Below are the code and all the weights of a small trained network. Each question names an input and a class and asks about switching units off, where a switched-off unit gives its printed mean instead of its output.

import numpy as np


def w(rows, s, z=0):
    codes = np.array(rows[::2]) - 128.0
    scale = np.full(codes.shape[1], s)
    scale[-1] = z or s
    return codes * scale


def f(y):
    return y / 2 * (1 + np.tanh(0.7978845608 * (y + 0.044715 * y**3)))


def log_softmax(a):
    a = a - a.max(-1, keepdims=True)
    return a - np.log(np.exp(a).sum(-1, keepdims=True))


def net(x, mask):
    res = np.array(x, float).reshape(1, 8) / 4 @ E
    y = f(res @ A[0][:, :-1].T + A[0][:, -1])
    res = res + np.where(mask, y, B[0][:, -1]) @ B[0][:, :-1]
    return log_softmax(res[-1] @ U[:, :-1].T + U[:, -1])


A, B = {}, {}
E = w([
[120,126,119,116,126,141,111,131,142,129],'x0',
[114,55,217,127,62,207,133,39,71,128],'x1',
[104,108,54,24,208,106,207,13,147,115],'x2',
[125,135,147,137,128,101,129,117,110,115],'x3',
[129,20,2,243,123,93,88,95,133,116],'x4',
[117,125,144,123,133,109,114,127,116,118],'x5',
[137,138,115,133,115,142,133,120,147,124],'x6',
[116,154,99,174,216,220,121,154,71,11],'x7',
],0.0097)
A[0] = w([
[97,120,59,79,131,73,186,84,119,82,95],'N1',
[119,84,64,43,174,95,172,77,93,134,129],'N2',
[153,161,119,136,186,87,104,147,164,142,55],'N3',
[109,129,142,112,108,86,135,114,133,236,86],'N4',
[159,174,144,183,52,141,69,196,99,146,148],'N5',
[132,26,70,158,160,84,84,124,114,102,89],'N6',
[148,90,186,116,64,197,125,61,114,118,91],'N7',
[147,138,141,166,194,160,124,119,122,85,21],'N8',
[147,154,147,197,84,150,45,203,123,140,124],'N9',
[129,165,122,79,159,114,172,47,158,94,132],'N10',
[106,182,168,44,166,145,148,120,117,172,88],'N11',
[117,182,157,120,190,192,143,154,101,81,85],'N12',
[128,121,107,95,140,106,167,85,129,127,63],'N13',
[173,129,109,91,43,26,87,100,133,249,85],'N14',
[136,215,211,56,127,175,162,127,111,122,59],'N15',
[132,54,70,208,110,106,92,62,141,127,55],'N16',
[138,254,85,124,157,73,143,164,158,142,60],'N17',
[113,166,128,119,200,205,116,150,73,74,95],'N18',
[120,92,138,73,170,151,182,64,146,102,124],'N19',
[133,149,118,117,126,144,77,114,115,68,74],'N20',
[101,95,160,144,113,177,143,92,97,160,59],'N21',
[107,57,169,128,66,215,127,46,96,107,76],'N22',
[121,147,189,71,95,88,140,129,171,189,116],'N23',
[113,78,131,95,156,129,159,130,155,113,74],'N24',
[126,98,132,131,90,162,152,88,34,139,71],'N25',
[143,169,107,166,133,105,156,163,153,129,79],'N26',
[94,124,105,98,119,159,96,108,183,122,103],'N27',
[121,219,171,66,140,179,117,108,167,166,64],'N28',
[146,166,147,143,202,165,119,125,105,65,98],'N29',
[166,153,82,118,184,64,108,181,151,65,84],'N30',
[138,126,142,105,87,77,128,97,179,181,92],'N31',
[96,124,87,55,182,109,172,78,109,110,124],'N32',
[138,62,64,180,111,83,94,88,115,140,39],'N33',
[94,172,73,127,160,87,163,175,138,151,89],'N34',
[134,178,48,79,142,118,151,75,123,127,94],'N35',
[130,202,179,100,81,154,119,178,136,123,88],'N36',
[96,42,50,250,96,95,59,102,117,128,82],'N37',
[119,200,72,128,113,46,132,166,183,149,59],'N38',
[118,164,106,115,159,152,94,33,125,148,95],'N39',
[144,154,98,136,165,77,110,194,154,133,89],'N40',
[144,90,141,125,76,155,122,67,94,124,60],'N41',
[121,90,141,86,84,70,114,106,166,188,55],'N42',
[82,135,69,175,226,229,90,122,50,53,59],'N43',
[97,91,148,127,112,104,169,146,163,132,3],'N44',
[138,141,86,103,205,135,109,8,129,120,116],'N45',
[164,136,183,213,62,162,90,194,97,123,113],'N46',
[143,216,206,118,130,132,163,158,106,139,88],'N47',
[160,134,118,118,119,117,135,131,104,132,82],'N48',
],0.0096,0.0048)
B[0] = w([
[156,111,124,142,110,117,97,143,102,169,187],'N1',
[133,93,111,165,66,89,91,162,67,207,205],'N2',
[69,75,129,101,170,117,92,117,167,132,159],'N3',
[147,194,148,220,123,150,167,96,181,90,187],'N4',
[172,80,167,152,75,56,40,200,64,185,224],'N5',
[139,117,73,75,102,124,213,139,125,62,205],'N6',
[19,45,174,76,254,127,49,88,153,139,192],'N7',
[151,172,142,176,143,160,178,97,170,138,155],'N8',
[203,132,148,141,49,52,43,165,107,239,223],'N9',
[186,119,124,148,78,59,67,200,87,191,180],'N10',
[150,101,78,65,118,118,208,189,91,83,179],'N11',
[154,163,74,185,103,157,195,118,145,80,180],'N12',
[136,128,132,168,112,100,95,170,94,165,156],'N13',
[130,239,190,220,109,212,162,120,233,86,241],'N14',
[134,105,13,58,146,130,186,149,101,14,196],'N15',
[113,138,34,48,125,160,215,160,87,56,216],'N16',
[63,102,170,47,184,149,60,44,136,109,193],'N17',
[142,208,156,196,114,196,190,124,209,120,191],'N18',
[135,97,164,146,83,54,49,161,77,186,183],'N19',
[121,156,127,164,125,147,130,130,159,102,141],'N20',
[100,120,172,86,191,149,92,67,127,145,161],'N21',
[57,84,172,68,209,165,56,34,177,162,209],'N22',
[145,179,101,149,104,160,222,137,154,56,199],'N23',
[136,104,118,142,111,125,107,132,121,170,141],'N24',
[74,105,164,107,188,139,97,51,135,124,169],'N25',
[105,96,165,82,143,127,99,79,162,156,155],'N26',
[137,122,150,132,102,118,149,114,105,153,136],'N27',
[113,117,75,81,123,110,179,134,67,66,178],'N28',
[149,173,179,198,96,157,206,70,193,94,177],'N29',
[60,86,200,91,211,147,87,35,139,137,186],'N30',
[169,206,183,205,113,171,179,95,178,69,188],'N31',
[184,105,175,158,82,38,64,185,112,210,192],'N32',
[142,115,14,66,109,123,213,136,126,67,201],'N33',
[77,99,170,88,175,139,94,106,128,117,173],'N34',
[120,112,153,123,107,136,116,166,104,187,173],'N35',
[165,79,66,92,94,97,126,165,41,100,184],'N36',
[160,104,21,45,126,121,198,193,82,66,254],'N37',
[96,102,161,98,189,180,80,38,134,130,193],'N38',
[148,108,150,150,136,116,93,173,116,176,154],'N39',
[56,74,162,52,178,116,52,68,164,170,181],'N40',
[82,85,164,89,180,125,109,76,164,123,169],'N41',
[147,214,199,233,108,212,159,104,175,107,192],'N42',
[151,231,186,234,95,192,172,87,215,91,226],'N43',
[135,113,127,146,114,131,150,117,164,132,130],'N44',
[179,131,170,148,80,104,101,197,85,193,192],'N45',
[159,92,164,133,61,61,49,174,101,224,226],'N46',
[176,98,31,42,108,172,165,146,122,112,185],'N47',
[118,110,129,121,122,144,133,129,156,109,123],'N48',
],0.0065,0.016)
U = w([
[140,130,167,166,56,93,89,214,59,229,171],'0',
[122,132,67,60,118,132,223,184,76,78,226],'1',
[123,197,184,255,104,166,194,116,197,112,5],'2',
[49,111,190,73,244,138,75,63,130,163,87],'3',
],0.01,0.0024)

Each question gives the input, the list of numbers given to net, and the class t.
The units are the neurons (one row each of A and B). Each row of codes is followed by its name. A weight is (code - 128) times the scale printed after its matrix; where a second scale follows, it is the last column's (A, B and U).
mask holds one flag per neuron, in row order. A switched-off neuron (its flag False) gives its mean, the last column of its row in B, instead of its output. The means were averaged over made-up inputs and are rounded, as every weight is.
A unit's drop is (log p(t) with every unit on - log p(t) with that unit switched off) / (log p(t) with every unit on - log p(t) with every unit switched off).
The circuit of an input: a set's keep is (log p(t) with only the set's units on - log p(t) with every unit switched off) / (log p(t) with every unit on - log p(t) with every unit switched off). Starting from the 12 units with the biggest drops (on a tie, the unit counted first), units are removed one at a time, each time the one whose removal leaves the highest keep (on an exact tie, the one counted first), for as long as the keep stays at least 0.8.
units of the circuit, in order: the units of the circuit, biggest drop first
top k neurons: the k neurons with the biggest drops, biggest first
drop when u is switched off: that unit's drop, to one decimal
input [-6,3,4,-3,3,-8,-5,6], class 2: units of the circuit, in order : (N43)
input [2,8,3,-2,8,7,3,-3], class 1: top 3 neurons : (N37; N16; N33)
input [2,6,-2,4,-4,0,2,-5], class 3: top 3 neurons : (N7; N22; N43)
input [0,7,-6,-5,-6,-5,5,-7], class 2: top 2 neurons : (N23; N14)
input [-7,7,4,7,-1,4,-2,7], class 2: top 4 neurons : (N43; N18; N29; N12)
input [-4,2,5,1,-5,-8,1,6], class 2: top 2 neurons : (N18; N43)
input [-8,-1,-1,3,-4,-8,-8,-4], class 1: top 2 neurons : (N43; N47)
input [8,-4,-6,4,8,-5,4,-6], class 1: top 2 neurons : (N37; N16)
input [-3,-8,-1,-7,-2,3,-1,7], class 3: top 2 neurons : (N30; N17)
input [-7,7,4,3,6,-5,1,-4], class 3: top 2 neurons : (N22; N7)
input [-3,-4,0,-7,7,8,-4,-8], class 2: top 2 neurons : (N14; N42)
input [-8,5,-8,8,0,4,6,8], class 0: top 3 neurons : (N46; N5; N9)
input [0,1,-6,-8,8,1,5,-8], class 1: top 4 neurons : (N37; N16; N33; N43)
input [4,5,-4,5,3,0,6,2], class 3: units of the circuit, in order : (N22)
input [-4,6,1,0,-6,-2,-5,-1], class 1: top 3 neurons : (N15; N11; N47)
input [6,-3,4,5,4,-5,5,-5], class 2: top 2 neurons : (N14; N5)
input [-4,-8,-4,1,5,6,-7,6], class 3: top 2 neurons : (N30; N40)
input [-8,-2,-1,-7,-8,-3,8,-7], class 1: drop when N15 is switched off : 0.2
input [4,-8,8,-8,6,-3,-1,4], class 0: drop when N2 is switched off : 0.5
input [4,-1,7,4,-6,0,1,7], class 0: units of the circuit, in order : (N32)
input [-1,-3,-6,-3,-8,6,-5,6], class 1: drop when N15 is switched off : 0.9
input [-4,4,8,-5,-5,5,-8,5], class 0: drop when N35 is switched off : 0.0
